Moves between objects:
* | b p l
HL | MG JH FT
FR | HD MT HQ
NS | TP DH CN
JJ | NC ZB HT
FT | DL ZZ JC
LH | MH NS GS
ZN | FT LG QG
JZ | FZ ZQ ZH
GP | FR TD TC
DC | SD CR NQ
TL | JZ PG PJ
ZM | JP DC DR
PG | ZQ ZD MH
ZF | FD GS LP
JP | HT SD HB
LB | FH FQ ZB
MT | CL QT NF
ZQ | RG HC JQ
FH | PZ FC HZ
CD | FJ MS DD
DQ | CN BT ZQ
FC | HP FT TB
CH | NS HT DQ
TP | HG DR FB
PC | DP DT JB
TB | CR JC LB
HB | BT FL ZD
GS | QM CN FZ
JB | HR HD HL
HP | QZ DL CR
SF | QP ZG GZ
FJ | MJ PJ MF
MF | ZC FD QT
LP | CD FZ CM
MS | PJ LH ZF
LM | NL DD TD
QG | JC PQ GQ
TZ | GJ FJ NL
NC | ZM HZ DH
GB | DN ZC CL
ZD | HC ZM TP
SD | SF NR FL
DD | MF ZF QR
MG | QB PC DL
QB | ZN DP CP
GJ | DG MJ GB
SC | TB QG ZG
DP | LG ZS HR
DT | ZS GB HD
LG | ZZ GP PQ
GZ | JJ GH JP
QZ | SC CP NR
DR | HB NQ FS
RG | LH CH TR
HT | DH SF BT
RJ | FS JJ CH
FB | PG FS LH
PQ | TJ TC QB
DL | CP JB HH
FL | GZ PZ ZM
GQ | FQ QB QZ
SB | CJ TL FJ
HD | FP CL JH
TR | GS DQ JZ
ZB | HZ SC SF
HC | CH JP HG
CL | SM TZ BS
ZS | GP DN FP
NQ | FL FH NC
ZZ | JB FR TJ
RC | QR CJ GJ
HQ | JH NF LG
QT | TZ CD LM
PJ | ZH MH FD
FQ | FC ZN SC
ZG | LB GQ GH
CP | QG HR RT
QP | NQ LB JJ
JQ | TR HG TL
CJ | LP JZ MJ
NL | GB MF MT
MJ | CM ZH ZC
BS | DT NL FR
CR | NR HH FH
NF | BS LM GP
HR | PQ FP MG
TD | MT QR QD
ZC | RC SB TZ
FS | ZD NC NS
JC | HH TJ FQ
HG | DQ HB PG
FD | SB QM CD
DH | DR QP RJ
QM | TL FB MS
CN | FB RJ RG
DN | TD RC SM
ZH | GM JQ SB
TJ | HL HQ ZN
PZ | GH HP DC
HH | RT HL FC
RT | GQ MG HP
GM | ZF TR CJ
SM | QD GJ DT
CM | DD GM RC
HZ | DC TB QP
JH | PC BS ZZ
FZ | MS RG GM
QD | NF DG ZS
BT | RJ GZ HC
GH | ZB QZ SD
MH | JQ TP QM
FP | TC SM PC
QR | QT LP DG
DG | LM CM DN
NR | ZG RT PZ
TC | HQ QD DP

The rows follow the links: the fewer symbols apart two objects are, the more alike their rows tend to be.

Each row is also shifted at random along 9 hidden directions that mean nothing.

Row, then object:
-203 -124 252 71 102 73 289 236 194 -156 354 -4 141 400 184 -108 69 -57 58 -340 -151 30 -76 -95 128 -36 -56 -174 -33 -418 47 19 158 392 -43 108 42 -335 -166 639 144 36 130 100 23 42 -2 -31 -147 152 72 -64 217 -8 79 -121 -218 33
object: ZH
-615 -102 174 -316 261 126 275 558 139 -28 74 15 270 45 -49 -169 157 65 109 41 -98 -157 -79 -163 72 16 -37 -175 30 -309 -7 269 135 821 -15 -10 -88 -201 -34 45 -39 -158 211 84 -375 166 16 -70 5 227 364 56 94 -41 -530 -204 -149 -11
object: JZ
-931 130 365 125 267 336 375 -23 -106 -164 -315 -24 35 468 212 65 -155 -173 -76 -307 -180 162 328 -141 -150 -136 246 -94 221 145 154 50 -875 -667 90 153 -138 -131 -15 547 139 -231 273 -90 14 85 -457 17 -139 120 -277 234 305 199 441 -133 -235 277
object: PG
371 -139 -246 169 283 146 -158 378 197 138 -18 34 239 17 -169 84 -165 112 -81 154 180 -80 9 -132 -143 -158 -48 157 217 3 57 98 -153 53 -97 12 -91 142 24 -340 -288 -317 -374 -20 -47 -144 105 -133 22 -193 -5 77 -43 -92 -648 141 247 15
object: DL
392 -123 145 35 -111 117 -20 -194 -175 82 -345 14 54 -142 -8 -43 -110 23 220 454 -64 -255 -177 127 61 51 -170 99 -16 236 128 -50 -7 -118 70 234 0 270 -140 -185 70 379 -343 141 -303 159 237 309 49 -15 236 -153 -286 -63 -771 86 -66 -125
object: GB
405 -144 -469 -182 266 -152 -214 275 287 79 268 11 194 -176 -91 68 97 55 -76 53 203 139 22 -196 44 -81 -20 17 105 -366 13 93 666 622 -287 -98 -8 -305 14 443 -294 -365 181 -34 113 -338 63 -368 33 -40 351 94 147 -217 -174 43 340 -81
object: QG
-528 -108 -10 202 227 197 -26 46 -66 -52 -84 -6 128 381 205 86 -46 56 119 -255 61 50 -19 -56 -126 -89 -96 13 138 -68 166 -60 -250 -462 -26 160 -16 -86 -216 436 -7 142 30 75 -117 -89 -269 99 -198 -68 -146 -169 25 -241 339 18 18 -160
object: SM
155 62 -67 -54 140 249 -6 266 140 43 -249 -1 410 264 -58 22 -103 -120 -72 125 52 -8 255 -246 -81 -180 196 51 264 -99 -50 60 -90 96 -141 -96 -179 -242 81 675 -157 -358 240 -65 -418 -98 -113 -214 24 19 379 213 176 166 -315 84 110 234
object: HZ
-28 -54 148 -158 261 6 296 -152 -24 -136 -285 -9 -272 -118 55 -58 100 -22 12 163 -203 -34 58 -120 115 16 70 -172 -143 81 177 121 176 254 -19 183 94 -104 -54 264 180 -58 299 -54 384 39 66 -79 -59 258 -131 159 250 -88 -486 -172 -137 15
object: MS
249 -166 231 25 343 -5 205 -50 -37 -3 -129 -5 -162 -88 154 10 -197 -5 100 153 -205 -80 -89 58 5 26 -84 25 -144 77 298 -51 120 178 -2 455 -19 54 -174 -42 144 121 -67 109 173 77 204 195 -18 79 -103 84 104 32 -374 29 -125 49
object: QR
239 134 151 339 -154 -134 -35 -110 40 94 112 14 -24 -20 -40 43 -326 -89 -195 10 -32 50 93 207 -145 -50 91 181 -19 243 -80 -207 -204 -432 93 47 -57 238 169 -577 -4 -54 -414 -24 12 40 201 122 166 -215 -234 140 -77 481 477 238 -29 342
object: GH
-691 134 -152 -42 -171 80 -336 -161 -213 156 -549 -1 154 33 -44 10 -118 -8 108 383 89 -188 55 -26 -139 -35 50 220 -27 276 -87 -182 72 -215 -31 -88 -120 63 41 86 -33 258 187 0 -600 -12 35 133 47 -87 217 -70 -88 95 -112 290 174 2
object: CP
367 8 157 387 -344 -30 70 -301 311 -76 -15 12 -129 325 -61 61 -86 -109 -201 81 -114 -145 53 262 119 79 84 8 -215 -138 -147 -246 720 -200 -68 -60 271 92 62 441 238 65 -284 -68 215 -67 469 -101 133 -49 -222 -10 -251 367 -421 44 -112 281
object: NC
756 -55 -278 122 -33 -134 -254 9 25 54 426 1 154 -88 54 100 11 37 -23 -276 233 290 -41 39 -42 -63 -116 74 215 -119 12 -56 -97 -309 -55 -44 -19 -48 -48 24 -241 -33 -219 36 86 -207 -199 -32 -35 -222 94 -129 -72 -207 784 76 196 -174
object: HR
373 -4 -229 -42 20 85 -248 -29 -172 108 37 -6 -80 -109 52 116 -131 -1 75 -116 122 68 -31 -74 -68 -10 -45 160 108 137 87 -27 -592 -120 -3 60 -151 91 -55 -219 -103 29 -39 17 172 -61 -245 99 -115 -112 -57 -28 83 -179 33 134 201 -133
object: LG
326 163 96 36 -256 -15 -38 -25 59 37 355 -21 -233 264 135 58 -274 -230 -82 -394 -161 47 62 32 9 87 184 127 -237 -132 -133 -251 -233 329 -34 -4 -133 -131 79 111 210 -4 219 -6 299 28 19 56 -46 -1 -213 150 316 462 350 213 -33 347
object: SD
369 185 -59 -453 -172 301 -43 -144 -107 37 -660 -16 -60 23 -99 44 5 -196 45 363 -93 -224 225 -177 92 103 290 44 -19 67 -98 48 -35 348 -105 -183 -125 -93 125 678 109 -123 594 -142 -194 32 -105 -135 56 234 347 214 83 142 -1054 -23 73 167
object: GZ
-244 -75 126 472 102 -8 -66 -255 -52 51 6 -10 81 250 291 131 -420 -115 18 -98 -51 148 37 119 -150 -141 -44 217 54 155 239 -345 -147 -689 -33 421 -78 5 -181 352 54 233 -267 108 -11 -106 49 264 -64 -226 -136 -26 82 181 657 327 10 132
object: JH
-214 -208 -185 -392 294 -75 22 152 53 -39 53 -8 -274 -229 -2 -47 226 140 161 70 -56 -139 -213 -156 181 145 -133 -123 -281 -247 128 158 549 1006 -132 87 77 -166 -146 50 81 44 371 45 378 -40 126 -106 -110 228 12 -35 198 -387 -778 -139 73 -272
object: TZ
-172 23 -18 25 -107 109 55 305 262 -6 62 22 -41 85 -295 -24 107 99 -168 42 33 -240 -12 36 29 70 39 -56 -36 -129 -233 179 77 285 34 -295 101 208 182 -518 -25 -270 -239 -97 79 59 188 -207 107 3 -196 42 -217 87 -811 -141 -18 90
object: HT
389 -246 295 304 297 210 237 268 132 -6 -66 25 307 268 61 -62 -160 64 101 129 -89 -178 -120 12 -37 -123 -178 -4 129 -56 210 40 -45 -66 31 328 -3 78 -194 11 -1 74 -452 156 -295 95 206 163 -30 -28 67 -68 -100 -17 -576 15 -160 14
object: RC
-232 -41 82 183 26 189 223 196 170 -246 19 -2 101 579 14 -126 336 99 -22 -290 -3 -80 9 -199 48 -90 -14 -273 -3 -266 -110 151 74 -31 15 -235 204 -227 -74 510 125 -10 182 -53 26 -4 -121 -212 -228 139 -278 -175 123 -231 -77 -232 -156 -126
object: GS
423 -70 331 321 -126 266 297 213 257 -84 -10 27 412 372 -120 -107 17 -38 -76 108 -35 -148 36 36 67 -113 -20 -112 255 -126 -90 122 -93 -250 72 -61 87 85 10 195 -4 -124 -523 25 -369 132 170 -52 71 -4 185 -38 -266 158 -617 -127 -239 145
object: FB
-929 108 268 -90 -257 202 125 116 -53 -125 4 -16 -258 567 104 -113 113 -9 135 -376 -215 -335 -153 8 57 219 30 -114 -422 -232 -215 -87 -58 454 87 -156 39 -91 -49 84 417 359 459 49 -65 247 -45 132 -184 227 -370 -172 109 127 -147 -82 -264 23
object: TR
-333 7 -91 85 -279 -202 -196 143 271 122 361 22 -67 -9 -181 31 -80 63 -127 6 41 -184 -143 295 7 176 -45 132 -267 -256 -266 -171 698 400 -53 -176 88 176 134 -491 -5 16 -294 27 -46 -34 433 -37 218 -152 -66 -57 -327 292 -149 131 77 144
object: ZG
391 72 155 -150 -208 -83 140 -485 -236 -158 -142 -32 -295 -69 173 -86 195 -101 122 -31 -160 80 4 -12 191 83 31 -166 -183 108 56 -54 67 -79 61 50 129 -156 -86 493 286 329 381 -12 249 81 -111 91 -121 222 -26 -85 149 -108 281 -125 -172 -114
object: ZF
-76 179 22 288 -279 -112 -83 -165 31 -5 234 -7 -283 159 -1 28 -165 -84 -190 -282 -40 62 78 61 -67 -10 135 99 -185 144 -164 -185 -289 -216 66 -123 18 100 146 -383 134 1 -96 -92 422 1 80 14 -32 -118 -523 67 164 315 494 184 -19 228
object: DC
12 151 -145 -142 -198 -3 -267 -341 -145 101 -117 -26 -469 16 114 166 -282 -181 15 -91 -113 -43 56 9 -1 170 178 236 -325 112 -10 -298 -116 242 -102 67 -131 -14 32 167 222 145 419 -54 419 -60 -2 91 -56 9 -241 134 266 232 -91 274 163 175
object: GQ
-75 -226 26 176 43 -273 -24 -35 131 18 418 11 41 -157 70 20 -6 119 46 -21 31 66 -248 306 60 77 -279 1 -76 -207 110 -123 663 -7 -28 230 152 86 -151 -150 -41 223 -444 168 23 -66 291 127 100 -144 78 -199 -310 -94 309 3 -24 -141
object: CL
693 111 197 412 -107 -13 163 -160 127 -73 328 -1 -389 160 26 137 -273 -128 -301 -404 -126 152 136 177 -52 17 147 44 -67 122 -10 -115 -579 -491 113 73 51 245 133 -464 150 -234 -403 -110 765 26 39 1 13 -121 -721 200 69 382 334 25 -133 352
object: ZM
226 -152 139 -86 26 -66 57 -38 -11 -17 116 -11 96 80 234 -74 -20 -63 224 -2 -127 -25 -170 32 126 65 -129 -17 -154 -254 130 -150 493 432 -93 252 -9 -268 -228 642 144 351 202 191 -212 19 124 171 -67 101 354 -139 92 -37 55 64 -93 -72
object: GJ
85 185 195 301 -375 302 36 84 1 -8 -114 15 97 427 -137 -25 -91 -44 -101 -102 -1 -193 76 59 -99 -28 98 47 101 159 -246 -3 -733 -508 184 -259 -35 282 148 -425 70 -9 -335 -69 -235 195 -64 74 2 -93 -269 -44 -201 275 -216 22 -133 179
object: JP
96 -145 146 -56 357 71 245 167 38 -119 205 -17 -104 162 204 36 11 6 68 -349 -122 82 -52 -31 22 47 -56 -119 -14 -241 205 73 -106 186 -20 255 -8 -163 -181 273 92 -56 161 71 261 11 -178 16 -143 125 -154 26 179 -134 140 -174 -135 -39
object: MJ
19 130 276 11 -423 107 135 -348 -67 -102 -301 -9 -216 199 -10 -78 55 -129 23 122 -195 -220 24 99 157 137 114 -66 -238 102 -139 -99 83 -51 86 -100 124 71 42 252 347 266 122 -47 10 182 155 87 14 164 -98 -47 -79 228 -462 -51 -226 129
object: CN

From each start, follow one symbol. Which object do you reach?
Answer with the object's name.
start 203 -90 167 270 173 193 148 -183 -138 -93 -518 9 18 181 56 -42 12 96 95 234 -48 -139 2 -60 -68 -129 -70 -57 58 316 201 39 -199 -598 91 184 111 141 -152 76 105 203 -153 4 -75 61 15 131 -118 26 -242 -109 -53 -203 -389 -34 -118 -134
p: SB
start -116 55 136 353 -375 85 -176 115 154 134 422 6 96 452 72 99 -420 -146 -37 -326 -38 -104 -80 270 -85 89 -3 267 -92 -200 -183 -364 -173 -67 -1 22 -131 127 15 -117 95 162 -383 119 -193 42 171 213 55 -242 -91 -71 -161 502 236 313 -19 315
p: CP
start 356 50 103 -136 190 376 266 305 -5 -155 -108 -10 100 324 9 -30 162 -20 -12 -296 -29 17 157 -283 -4 -68 125 -190 245 -109 5 301 -743 -19 55 -133 -77 -149 3 296 3 -319 278 -89 39 87 -462 -170 -183 196 -81 90 211 -155 -234 -287 -120 -11
b: MH
start -308 8 -87 -24 -136 -165 4 -91 307 -33 181 3 -300 -38 -112 55 34 -56 -192 19 -86 -61 25 103 154 144 110 -27 -286 -240 -135 -79 758 493 -139 -112 180 -38 121 150 118 -176 62 -106 495 -121 361 -251 126 49 -160 135 -7 207 -447 -30 31 194
p: PZ
start -1434 19 -87 -135 277 56 -192 32 -155 170 -331 -15 74 -82 76 171 -276 1 75 137 35 -10 68 91 -229 38 32 226 59 118 142 -142 -34 -192 -73 207 -220 66 -29 -13 -116 -3 161 42 -385 -63 -120 153 100 -97 114 115 -77 105 198 168 160 82
b: HL
start -236 79 -280 -507 116 -93 -302 -232 -253 148 -364 -31 -195 -316 108 171 -95 -70 137 171 7 35 64 14 -50 175 100 175 -141 53 97 -161 324 269 -167 102 -172 -131 -20 387 -15 83 651 -4 -110 -127 -169 52 66 59 275 117 76 -22 134 128 267 -25
p: JH
start -334 89 -72 -87 28 158 -76 290 121 78 32 -3 -128 234 -53 61 -188 -63 -79 -164 -56 -156 69 -118 -85 50 169 122 -148 -121 -125 -34 -203 518 -72 -103 -158 -35 111 -123 54 -219 242 -63 125 0 18 -92 -28 21 -200 190 234 252 -432 134 81 247
p: SC
start 249 -102 131 291 -146 -37 205 -159 150 -231 256 6 -201 293 88 -95 216 32 -18 -259 -97 -11 -117 -17 195 -6 -98 -216 -185 -174 -14 -1 230 -3 32 -16 305 -84 -127 304 264 197 -100 3 516 1 145 -66 -191 99 -385 -201 85 -177 -67 -143 -198 -125
l: CJ
start 411 76 -199 -16 -157 -54 -225 -171 -25 122 -94 7 49 -239 -117 89 -105 -70 -74 224 115 65 97 44 -19 -13 74 156 118 160 -49 -64 -11 -193 -48 -76 -61 108 119 -48 -147 -100 -136 -61 -37 -102 39 -47 128 -128 201 84 -112 88 -45 139 188 67
l: TB
start -778 -135 347 637 227 251 387 78 341 -264 -42 7 -193 815 86 40 -64 54 -183 -339 -192 -182 36 39 -44 -58 23 -156 -170 -183 59 -40 83 -378 25 135 282 48 -118 285 331 -54 -244 -61 481 -2 209 -107 -171 36 -891 -20 51 104 -426 -135 -287 191
b: TR
start 262 49 33 -89 -353 133 73 456 46 -84 362 16 143 121 -253 -236 413 184 42 -231 115 -205 -219 -64 101 70 -138 -213 39 -182 -361 329 -412 323 216 -502 86 144 109 -788 -43 27 -221 13 -213 254 -117 -47 -67 69 -43 -281 -215 -220 -267 -281 -153 -258
l: QM
start -164 -70 165 -46 -242 -23 -62 52 -118 52 331 -5 153 126 209 -108 -44 -48 277 -161 -66 -73 -271 126 89 109 -199 53 -118 -217 -12 -181 57 320 31 134 -90 -108 -195 136 117 503 8 248 -423 154 25 344 -69 9 348 -280 -62 15 344 113 -119 -117
l: MT
start -152 -18 10 92 -38 -2 172 -162 40 -214 -435 17 104 72 -162 -184 481 164 -35 326 58 -111 46 -136 96 -127 -24 -293 31 98 -82 223 517 -319 44 -269 344 -53 15 323 41 66 70 -118 -131 -12 80 -227 -38 147 -49 -173 -134 -330 -331 -270 -114 -245
l: MS
start -348 96 -194 -131 -122 -152 -57 -128 145 -33 60 -10 -316 -162 -156 38 133 -21 -182 17 6 12 83 -24 110 88 143 -48 -185 -56 -156 31 376 335 -79 -236 128 -23 179 -32 48 -224 189 -163 512 -115 131 -276 62 61 -199 143 84 55 -260 -62 97 76
b: FL
